Below is a small trained network, with its code and all its weights. Each question gives an input and a class and asks what happens when units are switched off, that is, made to give their printed mean instead of their output.

import numpy as np


def w(rows, s, z=0):
    codes = np.array(rows[::2]) - 128.0
    scale = np.full(codes.shape[1], s)
    scale[-1] = z or s
    return codes * scale


def f(y):
    return y / 2 * (1 + np.tanh(0.7978845608 * (y + 0.044715 * y**3)))


def log_softmax(a):
    a = a - a.max(-1, keepdims=True)
    return a - np.log(np.exp(a).sum(-1, keepdims=True))


def net(x, mask):
    res = np.array(x, float).reshape(1, 6) / 4 @ E
    y = f(res @ A[0][:, :-1].T + A[0][:, -1])
    res = res + np.where(mask, y, B[0][:, -1]) @ B[0][:, :-1]
    return log_softmax(res[-1] @ U[:, :-1].T + U[:, -1])


A, B = {}, {}
E = w([
[200,64,65,157,179,90,114,222,127],'x0',
[92,139,125,16,220,155,123,170,164],'x1',
[50,178,191,137,164,69,186,253,79],'x2',
[130,120,120,119,123,132,139,122,122],'x3',
[204,192,159,167,193,189,173,117,124],'x4',
[148,177,108,101,156,39,164,82,152],'x5',
],0.011)
A[0] = w([
[74,84,69,127,84,58,51,121,144,118],'neuron 0',
[163,126,142,188,83,98,120,106,91,10],'neuron 1',
[180,99,89,156,156,79,118,148,132,74],'neuron 2',
[156,168,109,117,133,41,151,108,162,131],'neuron 3',
[138,125,108,173,122,115,103,88,93,72],'neuron 4',
[144,82,59,190,167,100,137,150,159,52],'neuron 5',
[113,106,151,157,120,214,73,148,106,151],'neuron 6',
[206,175,117,175,173,177,153,115,120,69],'neuron 7',
[111,111,107,67,193,181,126,122,175,108],'neuron 8',
[151,140,119,123,160,60,140,74,157,74],'neuron 9',
[164,95,117,140,108,156,95,87,158,54],'neuron 10',
[76,131,182,137,99,148,137,68,126,75],'neuron 11',
[142,122,93,220,92,118,138,82,130,68],'neuron 12',
[73,162,132,136,121,151,125,69,120,78],'neuron 13',
[140,153,140,149,83,101,136,147,8,111],'neuron 14',
[121,193,153,108,84,104,129,80,162,81],'neuron 15',
[193,120,86,109,118,144,51,54,178,3],'neuron 16',
],0.012,0.0033)
B[0] = w([
[221,168,247,63,60,153,161,77,139,224],'neuron 0',
[235,152,55,70,140,105,93,138,175,191],'neuron 1',
[87,128,77,190,172,185,181,117,208,192],'neuron 2',
[101,68,120,152,82,186,91,125,2,190],'neuron 3',
[160,124,99,117,160,100,89,126,89,166],'neuron 4',
[128,87,116,158,156,143,196,100,246,195],'neuron 5',
[112,86,67,181,85,187,99,133,67,208],'neuron 6',
[218,193,253,73,56,184,163,120,129,216],'neuron 7',
[132,193,101,57,183,116,39,90,134,222],'neuron 8',
[120,61,79,155,59,208,35,145,57,173],'neuron 9',
[52,119,164,172,145,70,120,135,46,205],'neuron 10',
[105,99,114,124,123,122,155,163,229,205],'neuron 11',
[207,209,84,78,211,108,101,137,121,207],'neuron 12',
[122,91,112,150,211,171,152,128,226,189],'neuron 13',
[86,200,70,107,154,65,103,125,70,204],'neuron 14',
[93,104,61,175,90,137,170,141,170,193],'neuron 15',
[60,155,197,215,200,61,160,164,96,253],'neuron 16',
],0.0083,0.013)
U = w([
[141,193,17,74,237,73,4,121,155,88],'0',
[102,68,40,208,173,170,203,120,254,138],'1',
[50,152,161,202,218,27,156,178,56,251],'2',
[183,146,219,104,66,157,166,96,148,40],'3',
[116,45,26,209,99,232,40,138,54,120],'4',
],0.009,0.0026)

Each question gives the input, the list of numbers given to net, and the class t.
The units are the neurons (one row each of A and B). Each row of codes is followed by its name. A weight is (code - 128) times the scale printed after its matrix; where a second scale follows, it is the last column's (A, B and U).
mask holds one flag per neuron, in row order. A switched-off neuron (its flag False) gives its mean, the last column of its row in B, instead of its output. The means were averaged over made-up inputs and are rounded, as every weight is.
A unit's drop is (log p(t) with every unit on - log p(t) with that unit switched off) / (log p(t) with every unit on - log p(t) with every unit switched off).
The circuit of an input: a set's keep is (log p(t) with only the set's units on - log p(t) with every unit switched off) / (log p(t) with every unit on - log p(t) with every unit switched off). Starting from the 12 units with the biggest drops (on a tie, the unit counted first), units are removed one at a time, each time the one whose removal leaves the highest keep (on an exact tie, the one counted first), for as long as the keep stays at least 0.8.
units of the circuit, in order: the units of the circuit, biggest drop first
most important unit: the unit with the biggest drop
top k neurons: the k neurons with the biggest drops, biggest first
drop of u: that unit's drop, to one decimal
input [-5,-8,-4,1,-6,7], class 0: top 2 neurons	neuron 12; neuron 1
input [-3,-8,-2,-3,2,5], class 0: units of the circuit, in order	neuron 12
input [5,-6,5,2,0,4], class 0: top 3 neurons	neuron 14; neuron 16; neuron 1
input [3,-8,7,3,3,4], class 0: units of the circuit, in order	neuron 1; neuron 16
input [-8,0,-7,-7,8,-3], class 1: top 3 neurons	neuron 13; neuron 11; neuron 15
input [3,-7,-5,-5,-4,2], class 0: top 2 neurons	neuron 12; neuron 1
input [-3,7,7,6,-8,-4], class 3: units of the circuit, in order	neuron 0; neuron 16
input [2,-4,5,-1,0,8], class 4: units of the circuit, in order	neuron 3; neuron 9
input [-4,-7,3,2,0,7], class 0: top 3 neurons	neuron 12; neuron 1; neuron 14
input [-8,-5,0,3,4,8], class 1: top 4 neurons	neuron 13; neuron 11; neuron 15; neuron 6
input [-1,6,5,-2,7,-4], class 3: units of the circuit, in order	neuron 7; neuron 16
input [0,5,4,2,-2,6], class 4: units of the circuit, in order	neuron 3; neuron 16; neuron 9
input [5,5,-1,1,-6,8], class 4: top 3 neurons	neuron 3; neuron 9; neuron 7
input [8,3,-8,-8,3,-6], class 1: most important unit	neuron 5
input [2,-8,1,6,8,7], class 0: top 2 neurons	neuron 12; neuron 1
input [-2,-1,6,4,-7,0], class 3: top 3 neurons	neuron 0; neuron 16; neuron 10
input [-2,-6,-7,0,3,-1], class 2: top 3 neurons	neuron 16; neuron 10; neuron 8
input [-7,-4,-2,6,7,2], class 1: top 2 neurons	neuron 13; neuron 15
input [3,2,-4,8,-7,0], class 3: drop of neuron 0	1.1
input [6,-7,-1,-1,8,8], class 3: drop of neuron 2	-0.1
input [7,-1,-4,2,7,4], class 1: drop of neuron 8	0.1
input [7,4,-4,-8,-5,8], class 4: units of the circuit, in order	neuron 3
